Here is a tiny trained network, its code and every weight. The questions are about switching its units off for an input and a class, where a switched-off unit gives its printed mean instead of its output.

import numpy as np


def w(rows, s, z=0):
    codes = np.array(rows[::2]) - 128.0
    scale = np.full(codes.shape[1], s)
    scale[-1] = z or s
    return codes * scale


def f(y):
    return np.maximum(y, 0)


def log_softmax(a):
    a = a - a.max(-1, keepdims=True)
    return a - np.log(np.exp(a).sum(-1, keepdims=True))


def net(x, mask):
    res = np.array(x, float).reshape(1, 4) / 4 @ E
    y = f(res @ A[0][:, :-1].T + A[0][:, -1])
    res = res + np.where(mask, y, B[0][:, -1]) @ B[0][:, :-1]
    return log_softmax(res[-1] @ U[:, :-1].T + U[:, -1])


A, B = {}, {}
E = w([
[251,139,150,123,143,189],'x0',
[168,128,182,120,171,45],'x1',
[150,162,39,199,152,104],'x2',
[129,129,128,128,128,127],'x3',
],0.013)
A[0] = w([
[99,189,80,135,179,99,112],'neuron 0',
[101,122,80,143,87,157,34],'neuron 1',
[147,137,112,110,95,202,118],'neuron 2',
[95,119,46,183,109,190,171],'neuron 3',
[158,141,189,90,220,78,142],'neuron 4',
[198,180,152,154,175,159,21],'neuron 5',
[145,145,134,81,83,219,138],'neuron 6',
[183,176,143,141,124,137,144],'neuron 7',
[83,168,108,174,82,193,217],'neuron 8',
[68,98,125,117,73,115,52],'neuron 9',
[133,157,131,29,125,219,138],'neuron 10',
[143,153,97,124,120,55,105],'neuron 11',
[195,143,109,102,155,133,39],'neuron 12',
[152,128,147,79,74,193,127],'neuron 13',
[162,127,135,111,99,165,112],'neuron 14',
[104,140,93,139,154,3,111],'neuron 15',
[107,157,122,176,166,65,111],'neuron 16',
[178,160,2,196,177,150,1],'neuron 17',
[73,160,129,160,146,72,92],'neuron 18',
[93,187,49,101,69,166,70],'neuron 19',
[85,166,88,166,79,169,38],'neuron 20',
[22,116,92,68,88,94,229],'neuron 21',
[101,81,206,65,79,89,18],'neuron 22',
[165,127,180,97,150,88,7],'neuron 23',
[30,143,132,99,90,122,51],'neuron 24',
[96,115,125,208,217,74,135],'neuron 25',
],0.0081,0.0061)
B[0] = w([
[113,107,106,106,172,169,168],'neuron 0',
[85,165,95,188,153,67,149],'neuron 1',
[127,63,106,125,166,187,170],'neuron 2',
[183,165,175,88,69,108,205],'neuron 3',
[123,185,129,134,50,58,191],'neuron 4',
[84,210,109,176,82,13,159],'neuron 5',
[141,78,115,131,189,181,188],'neuron 6',
[168,133,190,79,104,118,167],'neuron 7',
[167,86,176,93,100,165,207],'neuron 8',
[216,108,221,44,62,156,163],'neuron 9',
[65,69,107,121,157,158,189],'neuron 10',
[94,124,82,122,172,152,156],'neuron 11',
[101,177,124,174,98,69,149],'neuron 12',
[113,68,121,128,172,171,180],'neuron 13',
[111,124,129,138,149,163,156],'neuron 14',
[118,114,88,141,186,179,196],'neuron 15',
[80,89,76,140,173,151,171],'neuron 16',
[193,130,207,86,17,91,186],'neuron 17',
[120,95,134,124,177,179,172],'neuron 18',
[114,186,113,151,103,69,171],'neuron 19',
[92,199,104,184,105,76,159],'neuron 20',
[137,185,125,143,89,40,245],'neuron 21',
[68,254,57,203,61,5,175],'neuron 22',
[203,85,208,59,77,193,149],'neuron 23',
[191,103,177,67,20,139,180],'neuron 24',
[72,88,58,144,161,134,185],'neuron 25',
],0.008,0.012)
U = w([
[170,113,179,33,88,147,26],'0',
[109,204,95,214,109,93,250],'1',
[96,48,88,140,246,194,118],'2',
],0.014,0.0022)

Each question gives the input, the list of numbers given to net, and the class t.
The units are the neurons (one row each of A and B). Each row of codes is followed by its name. A weight is (code - 128) times the scale printed after its matrix; where a second scale follows, it is the last column's (A, B and U).
mask holds one flag per neuron, in row order. A switched-off neuron (its flag False) gives its mean, the last column of its row in B, instead of its output. The means were averaged over made-up inputs and are rounded, as every weight is.
A unit's drop is (log p(t) with every unit on - log p(t) with that unit switched off) / (log p(t) with every unit on - log p(t) with every unit switched off).
The circuit of an input: a set's keep is (log p(t) with only the set's units on - log p(t) with every unit switched off) / (log p(t) with every unit on - log p(t) with every unit switched off). Starting from the 12 units with the biggest drops (on a tie, the unit counted first), units are removed one at a time, each time the one whose removal leaves the highest keep (on an exact tie, the one counted first), for as long as the keep stays at least 0.8.
circuit, biggest first: the units of the circuit, biggest drop first
k most important neurons: the k neurons with the biggest drops, biggest first
drop when u is switched off: that unit's drop, to one decimal
input [0,1,-2,3], class 1: 2 most important neurons	neuron 8; neuron 24
input [8,-4,7,4], class 0: circuit, biggest first	neuron 17
input [2,-1,6,1], class 0: circuit, biggest first	neuron 17; neuron 22
input [-6,-1,-2,5], class 0: 3 most important neurons	neuron 24; neuron 9; neuron 5
input [-5,-1,-1,7], class 0: 3 most important neurons	neuron 24; neuron 9; neuron 22
input [-5,-2,0,-4], class 0: 3 most important neurons	neuron 22; neuron 24; neuron 9
input [-2,2,-8,5], class 1: 2 most important neurons	neuron 22; neuron 8
input [-5,8,-8,-4], class 1: drop when neuron 22 is switched off	1.2
input [-6,4,-3,-3], class 1: drop when neuron 22 is switched off	0.1
input [-2,6,-7,4], class 1: drop when neuron 22 is switched off	0.8
input [-3,3,-4,1], class 1: drop when neuron 22 is switched off	0.2
